[128 = 0]

[124 112 136 129 191 125 112  90 122 119 134  92  59 127 128 138 126 119
 138 119 121 109 141 132 167 123 137]
Q > <92>
[143 130 126 125 133 135 116  93 131 119 124 114 177 123 115  77 120 123
 127 120 139 124 116 141 139 136 135]
B > <115>
[122 124 137 121 121 128 114  85 133 127 132 107  46 125 113 144 117 120
 147 122 118 125 146 131 170 120 139]
Q > <95>
[140 119 140 124 126 127 125  97 126 120 125 110 134 129 112  90 149 122
 141 134 127 126 130 123 155 134 137]
B > <87>
[135 108 136 125 115 126 127 110 130 123 125 105 164 125 124 136 137 141
 123 123 138 117 111 119 157 132 123]
Y > <85>
[139 119 144 127 127 117 111  86 125 121 131 118 127 130 108  65 140 124
 129 116 124 127 134 143 152 115 137]
B > <87>
[141 116 143 112 125 107 101 109 130 113 120 121 102 133 120 108 127 129
 131 120 126 137 128 130 154 127 136]
B > <96>
[143 109 143 117 102 119 126  87 111 113 131 134 166 136 103  34 147 130
 130 117 125 121 109 132 151 124 128]
B > <96>
[116 118 140 104 108 111 128 100 115 117 120 120 158 117 126 132 120 132
 139 118 142 143 106 123 145 115 122]
Y > <88>
[113 120 126 118 109 134 117 105 125 120 135 128  97 132 119 173 121 119
 138 109 120 129 120 134 150  99 136]
Q > <114>
[119 122 139 109 129 114 131 124 121 117 126 120 211 130 123 109 132 126
 124 118 133 132 130 131 136 138 128]
Y > <88>
[146 114 138 134  94 120 100 133 116 119 125 114  44 126 117 108 144 143
 129 139 157  89 142 124 149 155 110]
Z > <105>
[131 118 144  98 108 113 120  80 112 107 122  93 122 121 126  92 121 123
 132 110 134 137 103 132 165 121 127]
Y > <85>
[131 113 143 104 112 117 117 113 111 116 135 112 101 125 122  91 146 129
 147 115 135 116 108 125 145 110 132]
Y > <116>
[119 123 135 117 126 123 126  75 117 122 132 104 153 133 132 109 126 119
 120 115 118 131 125 131 156 121 127]
Y > <85>
[142 103 135 134 121 132 107 133 132 132 126 115  44 127 111 118 139 125
 135 141 137 106 141 117 155 144 131]
Z > <105>
[124 123 140 111 126 117 114 107 123 120 133 128 102 134 103 134 126 114
 142 117 118 141 128 127 143 111 135]
Y > <116>
[141 126 133 129 125 120 130 149 142 112 115  95  24 129 111 132 135 138
 132 133 143 104 136 114 138 151 134]
Z > <91>
[145 116 139 128 103 130 119 129 129 109 129  83   4 126 130  78 142 129
 129 136 137 102 147 125 153 133 134]
Z > <105>
[136 127 136 143 127 120 130 135 143 122 125  90   4 126 138 134 137 135
 130 128 140  96 148 132 144 157 132]
Z > <91>
[125 118 143 115 117 125 111 124 129 122 133 108  50 129 112 156 134 120
 144 112 129 121 144 123 150 114 139]
Q > <114>
[134 118 131 126 116 128 117  93 140 118 136  90  52 127 101 113 132 116
 139 108 121 121 141 128 166 105 157]
Q > <95>
[140 117 135 114 117 120 126  89 126 125 132 115 105 134  97 117 128 135
 150 114 131 116 125 127 154 118 145]
Q > <95>
[132 120 133  97 100 117 121 136  91 107 132 105 225 131 135  93 128 143
 128 105 131 113  98 121 139 100 129]
Y > <88>
[140 116 133 117 128 117 131 101 136 126 127  97 222 118 122  66 140 130
 126 133 125 104 120 128 148 136 138]
B > <115>
[139 115 139 121 119 115 124  93 127 122 127 102 147 128 123  57 134 141
 131 112 130 112 123 128 150 116 140]
B > <115>
[135 120 152 112 121 123 122  87 123 127 123  98 210 133 117  48 147 129
 121 111 124 125 130 142 147 118 123]
B > <96>
[126 113 142 121 108 111 116 104 117 114 123 135 101 129 139 130 119 146
 125 146 135 121 113 131 164 121 138]
Y > <85>
[138 117 138 109 104 125 112 117 118 112 135 105  56 120 116  73 133 125
 141 115 136 123 118 123 142 117 132]
Q > <114>
[132 108 139 124 120 136 111  74 124 124 127 109  87 130 108  95 152 120
 137 129 125 120 136 136 157 125 132]
B > <87>

[142 125 137 125 114 130 124 130 133 118 133 126 169 125 119 123 131 122
 125 135 159 132 117 130 123 135 142]
Sj > lb
[142 126 133 127 139 134 138 139 130 111 144 146 138 122  94 116 127 116
 123 139 157 135 140 144 123 114 139]
Hh > fq
[135 126 134 131 108 108 124 119 133 149 127 112 159 137 129 122 110 113
 127 131 148 110 127 130 113 127 132]
Sj > Nt
[124 122 133 120 128 139 148 135 125 109 141 156 133 121 116 124 123 116
 120 139 144 148 137 141 135 129 125]
Hh > fq
[136 133 139 132 121 128 140 126 120 127 123 131 142 131 112 112 121 129
 126 129 143 114 134 114 116 130 132]
Hh > tm
[133 129 144 126 126 126 100 149 128 143 148  94 175 123 118 131 122 117
 139 139 135 111 124 147 130 139 140]
Sj > Nt
[122 123 136 123 131 137 134 139 123 108 141 141 164 111 105 120 124 120
 125 142 134 141 125 131 141 126 138]
Hh > fq
[132 124 130 127 124 143 144 129 120 116 138 146 163 129 114 125 122 117
 126 134 141 140 126 131 133 127 130]
Hh > fq
[129 117 129 120 122 127 127 128 134 135 144 116 151 119 127 135 112 107
 132 136 153 134 122 146 124 135 141]
Sj > Nt
[137 145 145 124 115 130 141 130 125 125 130 148 153 118 108 126 122 117
 129 141 176 132 144 131 117 128 129]
Hh > tm
[137 104 139 123 133 139 129 143 126 108 147 145 152 120 102 121 118 136
 126 142 144 144 129 143 133 112 145]
Hh > fq
[137 118 137 125 121 131 117 135 133 130 135 125 133 124 127 136 126 141
 132 131 148 137 132 140 124 126 136]
Sj > lb
[136 119 141 127 121 106 102 138 136 147 138 118 138 131 122 131 118 135
 133 141 141 118 134 150 125 113 129]
Sj > Nt
[131 115 124 123 110 131 115 120 145 132 131 119 153 119 136 142 130 124
 132 118 147 144 115 128 128 132 142]
Sj > lb
[143 126 125 132 120 122 114 119 128 143 134 131 164 136 126 135 121 122
 129 133 134 124 121 140 118 109 130]
Sj > lb
[134 125 147 130 117 127 105 141 136 142 135  99 171 115 115 130 127 112
 130 128 133 116 126 138 128 132 142]
Sj > Nt
[129 158 133 122 132 124 131 126 113 121 124 140 138 113 118 130 133 119
 130 145 147 131 131 128 123 128 124]
Hh > tm
[151 116 134 126 109 132 115 122 131 132 135 116 151 133 149 135 129 130
 126 128 147 134 107 143 122 134 134]
Sj > lb
[137 139 129 127 135 132 145 136 124 115 131 143 128 131 120 123 129 128
 125 140 146 123 139 127 122 131 129]
Hh > tm
[133 121 138 121 126 135 136 142 125 109 147 145 162 119 104 121 117 117
 130 152 158 140 131 141 133 124 138]
Hh > fq
[133 143 142 123 133 133 129 135 123 107 126 143 119 108 108 124 140 127
 124 135 152 147 129 132 128 123 138]
Hh > fq
[139 114 139 135 114 126 113 125 130 132 123 131 148 128 121 129 128 141
 123 124 129 135 120 130 123 113 134]
Sj > lb
[137 136 152 129 125 123 126 147 129 109 128 143 105 144 106 109 140 149
 128 146 166 140 142 131 129 129 117]
Hh > tm
[137 134 144 128 127 133 135 134 118 118 128 140 136 125  97 114 119 137
 132 138 164 131 133 119 118 124 132]
Hh > tm
[139 142 155 129 120 127 131 143 120 113 132 144 160 128 102 111 129 123
 123 153 156 127 138 136 131 130 124]
Hh > tm
[128 122 134 118 138 142 137 147 126 111 145 148 139 112 114 131 123 133
 135 142 143 134 144 138 134 127 139]
Hh > fq
[123 121 139 123 126 136 135 136 122 122 139 139 150 116 110 127 116 121
 127 137 136 140 131 135 133 125 132]
Hh > fq
[127 128 130 126 115 109 113 125 136 145 135 111 159 132 127 127 116 109
 128 143 146 115 124 137 124 133 131]
Sj > Nt

[118 131 110 107 138 123 126 120 129 128 132 108 144 108 113 121 134 121
 135 125 119 120 102 136 112 138 133]
Rn > X
[155 121 114 123 137 117 107 127 125 124 126 117 134 128 131 128 147 113
 114 121 109 127 117 144 135 172 137]
fl > W
[105 122 138 103 134 118 163 111 121 118 125 127 136  54 122 112 129 131
 135 132 145 144 128 109 135 136 104]
sd > F
[160 109 117 125 133 122 107 121 110 123 135 134 129  97 127 150 143 126
 118 120 123 130 117 154 135 153 137]
fl > W
[109 116 112 135 128 123 112 117 114 121 124 111 127  37 124 114 134 154
 111 133 121 140 127 138 137 147 122]
Rn > G
[ 93 127 113 110 135 128 129 115 112 132 133 117 131 110 102 111 147 130
 134 127 134 136 119 126 124 153 129]
Rn > G
[107 126 123 131 120 130 114 111 129 143 136  86 133  81 110 128 129 148
 130 134 134 133 115 146 127 130 121]
Rn > X
[110 139 125 111 140 129 127 122 123 129 137 112 140 123 132 118 140 123
 128 127 112 127 114 127 119 144 136]
Rn > X
[134 131 119 114 137 122 111 121 131 136 134  99 146 122 112 129 132 104
 110 125 112 118  99 153 115 149 132]
Rn > X
[137 133 121 125 133 122 102 126 119 138 138 108 141  78 114 120 143 135
 115 129 124 125 117 146 136 146 120]
Rn > G
[142 116 120 136 131 124 115 128 115 118 131 131 135  90 130 131 143 121
 121 126 110 133 131 135 129 167 135]
fl > W
[127 130 121 109 130 121 124 118 114 130 130 120 130  68 108 105 138 131
 103 129 125 141 117 127 138 157 130]
Rn > M
[136 131 117 105 134 118 139 111 130 136 128 111 131  93  98 118 144 117
 119 127 129 131 113 131 118 170 132]
Rn > X
[141 141 143 115 124 125 166 122 127 130 134 129 125  67 104 119 134 132
 118 130 139 143 135 110 129 139 113]
sd > F
[166 122 126 127 129 123 122 135 133 135 131 124 129 168 129 144 145 109
 122 126 122 120 130 140 137 163 128]
fl > H
[131 118 106 113 122 124 116 115 114 126 134 102 129  70 122 121 139 140
 134 122 136 138 111 140 142 152 133]
Rn > M
[147 121 110 131 124 125 102 124 129 137 135 102 131  93 132 125 129 133
 118 128 126 120 113 153 126 136 127]
Rn > M
[145 121 121 114 137 117 114 124 119 126 128 128 122  99 129 130 140 133
 115 121 118 137 119 130 143 148 134]
fl > W
[140 117 116 124 121 127 108 127 124 124 127 123 128 158 125 125 133 114
 131 127 137 124 120 142 126 144 136]
fl > H
[144 120 133 120 118 122 161 116 131 139 129 110 126  77 115 133 130 123
 131 132 156 134 132 128 130 144 106]
sd > S
[168 128 119 119 123 121 103 130 129 128 130 117 128 174 132 121 136 113
 122 121 126 122 114 138 142 148 138]
fl > H
[207 113 124 162 131 121 123 138 138 124 118 129 118 108 152 160 128 121
  88 122  91 134 135 146 146 163 148]
fl > N
[107 130 148 129 127 131 159 124 127 139 132 118 138 147 125 149 130 112
 117 134 128 135 138 124 128 128 111]
sd > E
[112 130  98 106 127 122 117 121 115 131 132 100 134 102 113 101 141 132
 127 129 130 124 112 126 142 151 127]
Rn > G
[140 130 112 110 143 118 131 111 121 137 138 109 137  48 113 143 143 147
 132 121 113 137 108 141 125 146 131]
Rn > X
[161 120 126 129 128 125 109 132 132 125 121 130 119 173 117 132 140 105
  95 125 119 132 120 141 133 160 154]
fl > H
[127 112 120 127 129 127 120 123 127 129 119 122 123 144 118 138 126 113
 102 129 127 129 121 145 122 146 140]
fl > W
[ 98 130 134 116 119 132 167 111 118 128 128 109 131 107 112 133 134 134
 144 127 149 149 133 114 133 132 119]
sd > S
[160 115 103 154 127 127 123 120 135 135 124 120 117  24 113 127 129 151
 112 132 125 130 132 153 107 153 129]
Rn > G
[134 126 154 123 120 129 158 119 123 127 133 127 140  90 111 126 138 126
 130 138 145 143 137 119 124 145 112]
sd > S
[105 142 134 124 132 131 160 117 132 134 130 124 128  42 105 111 128 145
 133 134 133 135 138 110 111 131 113]
sd > F
[153 105 107 147 112 123 126 133 129 125 122 112 121 156 148 146 134 113
 124 128 128 125 136 141 151 164 131]
fl > N
[166 116 125 151 127 125 125 127 133 127 121 131 114 103 135 157 134 136
 121 125 115 136 131 138 133 150 144]
fl > N
[127 126 116 109 128 120 124 120 122 139 134  92 147 116 122 132 137 118
 122 123 121 120 105 142 133 145 120]
Rn > X
[118 127 139 112 112 133 151 126 112 128 131 129 131 142 111 120 126 110
 129 131 165 132 128 117 137 124 114]
sd > S
[142 119 122 120 133 117 126 129 120 116 124 118 135 155 143 143 138 114
 131 117 108 130 117 130 151 157 151]
fl > N
[ 96 116 110 118 131 118 113 116 114 127 126  88 149  82 120 103 134 121
 114 130 112 137 115 133 141 181 121]
Rn > G
[137 135 148 136 121 125 148 119 125 142 126 131 116 106 116 147 142 141
 119 124 139 150 142 126 138 135 128]
sd > F
[195 113 124 137 114 116 135 128 128 124 127 114 133 115 152 163 140 119
 135 117 109 138 128 138 155 167 138]
fl > N
[141 123 113 120 128 116 118 113 112 132 118 108 128  24 116 108 140 149
 105 126 130 140 123 134 147 161 115]
Rn > G

[139 108 157 126 141  97 130 124 143 123 150 119  97 109 129 132 147 132
 125 123 135 105 121 126 146 107  94]
(78) > Hp
[ 75 113 188 123 146 143 100 134 131 120 135 126 139 112 107 130 111 150
 122 136 130 114 118 119 125  96  92]
(72) > Zb
[ 96 115 108 130 157 153 121 121 165 118 137 127 144 127 115 126 130 123
 109 145 103 166 140 134 137 151  87]
(77) > pj
[ 99 117 107 118 156 115 108 133 135 132 152 133 133 140 115 129  50 128
 111 139 122 147 134 134 129 142  78]
(77) > pz
[116 112 137 126 164  86 102 119 133 130 145 129 105 101 136 127 142 115
 120 140 106  90 112 132 137 131 104]
(78) > lq
[129 127 103 138 127 135 127 121 140 114 139 131 136 131 112 123 101 145
 115 138  70 126 127 143 127 148 119]
(77) > md
[ 70 105 141 123 149 104 109 114 147 131 143 129 103 105 131 127  98 142
 119 145 172 105 123 146 118 116  49]
(78) > Fs
[ 89 116 103 141 161 139  99 115 139 125 145 128 141 142 120 138 136 130
  98 147  72 137 127 142 131 154  98]
(77) > pj
[116 113 145 128 144 125  83 120 126 132 142 119 127 127 111 136 110 144
 108 110 102 101 113 126 134 111 108]
(72) > ff
[ 85 113 111 121 142 139 135 114 141 118 123 131 142 144 119 128  99 118
 116 141 113 150 128 136 132 150  99]
(77) > md
[103 114 137 121 152  88 117 116 145 117 140 131 101  79 117 128 104 132
 135 145 139  86 120 136 126 132  58]
(78) > Fs
[ 86 113 152 131 156  89 105 122 160 125 146 121 107 105 121 130 159 132
 110 135 142  98 109 121 130 114  86]
(78) > lq
[ 74 111 116 146 158 161 113 113 141 119 149 135 146 135 115 128 146 147
 111 151 103 155 127 133 122 140  91]
(77) > pj
[112 124 134 133 165  86 129 117 136 137 152 126 105 127 145 121 152 114
 118 143 121 117 117 133 134 145  90]
(78) > Hp
[113 115 131 127 146 104 131 127 138 119 142 130 123 116 119 120 147 137
 131 126 114 106 119 131 124 132  99]
(78) > Hp
[103 109 134 135 134 145 100 123 145 128 144 133 161 144 100 129 122 156
  93 117  95 121 115 128 133 117 105]
(72) > ff
[114 113 129 121 152 103 107 132 129 121 136 127  99 111 135 133 155 104
 130 101 135 120 127 132 137 123 105]
(78) > Hp
[ 90 104 128 130 167 107 122 123 144 125 144 126 115 128 133 116 168 121
 107 109 145 122 119 135 140 122  85]
(78) > Hp
[112 116 111 141 144 134 119 118 140 125 144 127 153 140 113 125 100 159
 119 162  63 115 127 135 120 135 111]
(77) > md
[ 97 116 102 147 150 135 117 112 133 117 141 129 147 128 103 126  99 147
 122 142  79 123 121 144 120 147  89]
(77) > md
[ 92 116 117 124 159 118  93 125 139 127 157 135 148 137 111 131  63 123
 102 139  97 152 108 133 137 131  85]
(77) > pz
[ 86 114 151 126 146 105 118 130 130 128 151 121 129 135 118 128 103 137
 114 114 156 112 115 115 134 104  91]
(72) > Zb
[116 115 148 131 172 111 127 128 136 134 139 123 122 112 128 121 141 130
 123 143 127 103 114 116 126 119  84]
(78) > lq
[120 120 132 124 139 101 109 120 149 125 136 138 106  90 114 128 102 143
 120 168 119 104 125 136 130 115  82]
(78) > Fs
[ 98 115 133 133 146  80 136 112 135 133 148 125 114 212 142 125 123 131
 124 118 140  95 116 125 132 126  89]
(78) > lq
[109 118 121 152 144 123  94 129 134 116 154 121 134 138 117 131  83 147
 138 130  54 103 123 138 152 144 102]
(72) > ff
[ 71 119 130 123 148 117 111 124 147 133 139 126 129 134 123 130 133 117
 105 114 135 122 122 123 141 141 106]
(72) > ph
[121  94 136 126 141 154 102 121 135 125 149 132 138 128 114 124  84 139
 100 135 105 143 128 130 134 116  99]
(77) > pz
[ 91 118 103 159 140 178 128 121 138 121 140 117 164 138 117 127  73 125
 124 152  91 170 137 136 144 146  84]
(77) > pj
[106 111 118 136 153 117 100 120 138 135 134 135 121 148 119 131 115 137
 106 146 127 149 130 127 128 137  86]
(77) > pz
[109 109 147 123 161  79 100 127 144 133 148 128 118 112 124 128 129 124
 117 124 117 111 120 127 129 110  96]
(78) > lq
[ 91 125 122 142 151 140 129 120 147 114 138 135 140 115 102 132 115 126
 112 127 110 118 120 132 120 151  91]
(77) > md
[ 89 109 139 139 155 129 126 112 140 142 152 133 117 147 112 133 124 131
 111 114 152 115 122 129 137 126  62]
(78) > Hp
[ 90 116 159 137 151 125 108 111 162 134 145 117 116 125 124 133 174 112
  99 109 151 115 116 132 148 119 112]
(72) > ph
[122 117 142 146 170 100 118 120 133 140 144 118 133 120 124 123 142 143
 120 144  90 100 104 118 119 125 103]
(78) > lq
[118 115 144 133 149  93 128 122 140 130 151 126 116 115 124 123 150 126
 136 134 130  89 107 126 120 127  94]
(78) > lq
[ 88 122 146 150 144 156 104 131 142 123 140 123 133 151 112 134 154 147
 118 127  96 121 113 126 148 114 108]
(72) > ff
[ 90 111 108 133 157 149 116 119 135 123 139 131 148 139 109 125  92 139
 113 151  87 160 138 154 125 144  86]
(77) > pj
[100 115 117 150 142 138 130 117 150 109 156 129 139 129 113 131 106 143
 111 148  84 120 128 145 134 138  96]
(77) > md
[ 81 106 159 135 157 137 102 126 131 132 144 134 135 122 100 129 129 143
 109 108 138 109 115 107 134 106  85]
(72) > Zb
